Below is a small trained network, with its code and all its weights. Each question gives an input and a class and asks what happens when units are switched off, that is, made to give their printed mean instead of their output.

import numpy as np


def w(rows, s, z=0):
    codes = np.array(rows[::2]) - 128.0
    scale = np.full(codes.shape[1], s)
    scale[-1] = z or s
    return codes * scale


def f(y):
    return y / 2 * (1 + np.tanh(0.7978845608 * (y + 0.044715 * y**3)))


def log_softmax(a):
    a = a - a.max(-1, keepdims=True)
    return a - np.log(np.exp(a).sum(-1, keepdims=True))


def net(x, mask):
    res = np.array(x, float).reshape(1, 8) / 4 @ E
    y = f(res @ A[0][:, :-1].T + A[0][:, -1])
    res = res + np.where(mask, y, B[0][:, -1]) @ B[0][:, :-1]
    return log_softmax(res[-1] @ U[:, :-1].T + U[:, -1])


A, B = {}, {}
E = w([
[89,105,140,103,181,141,59,120,109],'x0',
[121,156,203,53,146,107,181,95,95],'x1',
[176,83,88,135,116,136,130,169,89],'x2',
[143,93,81,219,131,104,68,169,166],'x3',
[156,96,90,133,125,135,73,188,151],'x4',
[146,163,187,117,94,102,163,114,115],'x5',
[254,95,168,162,113,72,140,169,90],'x6',
[195,166,171,171,101,144,175,118,91],'x7',
],0.0097)
A[0] = w([
[84,175,119,184,123,163,138,128,153,4],'N1',
[98,167,66,152,99,192,136,96,144,96],'N2',
[140,125,137,101,144,174,102,139,146,65],'N3',
[152,122,64,88,129,197,152,129,109,4],'N4',
[255,110,96,185,117,137,90,180,121,121],'N5',
[136,126,100,80,179,165,95,131,138,75],'N6',
],0.0092,0.0025)
B[0] = w([
[107,118,73,123,57,108,126,185,158,144],'N1',
[162,93,130,144,91,86,67,220,116,167],'N2',
[106,152,124,94,209,128,93,117,182,135],'N3',
[42,44,17,204,99,108,183,117,201,139],'N4',
[180,216,225,62,141,254,161,96,115,248],'N5',
[67,95,86,146,67,72,41,117,93,160],'N6',
],0.0082,0.011)
U = w([
[117,72,2,168,134,55,28,197,217,2],'0',
[242,202,221,60,138,158,182,101,135,254],'1',
],0.0069,0.0031)

Each question gives the input, the list of numbers given to net, and the class t.
The units are the neurons (one row each of A and B). Each row of codes is followed by its name. A weight is (code - 128) times the scale printed after its matrix; where a second scale follows, it is the last column's (A, B and U).
mask holds one flag per neuron, in row order. A switched-off neuron (its flag False) gives its mean, the last column of its row in B, instead of its output. The means were averaged over made-up inputs and are rounded, as every weight is.
A unit's drop is (log p(t) with every unit on - log p(t) with that unit switched off) / (log p(t) with every unit on - log p(t) with every unit switched off).
The circuit of an input: a set's keep is (log p(t) with only the set's units on - log p(t) with every unit switched off) / (log p(t) with every unit on - log p(t) with every unit switched off). Starting from all 6 units, units are removed one at a time, each time the one whose removal leaves the highest keep (on an exact tie, the one counted first), for as long as the keep stays at least 0.8.
circuit, biggest first: the units of the circuit, biggest drop first
top k neurons: the k neurons with the biggest drops, biggest first
drop when u is switched off: that unit's drop, to one decimal
input [1,-1,1,7,-5,-1,5,-6], class 1: circuit, biggest first -> (N5)
input [8,8,8,8,1,-4,-6,8], class 0: top 2 neurons -> (N5 N6)
input [8,2,4,-8,2,-1,-7,5], class 0: circuit, biggest first -> (N5 N4)
input [7,4,-7,-3,-5,-4,-6,-2], class 0: circuit, biggest first -> (N5 N6)
input [-6,-8,0,6,3,-7,-5,6], class 1: top 2 neurons -> (N5 N6)
input [-4,-2,8,-4,-4,-5,-6,8], class 0: circuit, biggest first -> (N5 N4)
input [3,1,-2,-6,4,-3,4,-5], class 0: top 2 neurons -> (N5 N6)
input [3,8,1,1,0,1,0,-8], class 0: top 2 neurons -> (N5 N6)
input [8,1,7,8,4,3,3,3], class 1: drop when N5 is switched off -> 0.2
input [1,-7,5,2,7,-5,3,5], class 1: drop when N5 is switched off -> 1.0
input [7,5,4,5,-1,-1,-1,1], class 0: drop when N5 is switched off -> 1.8
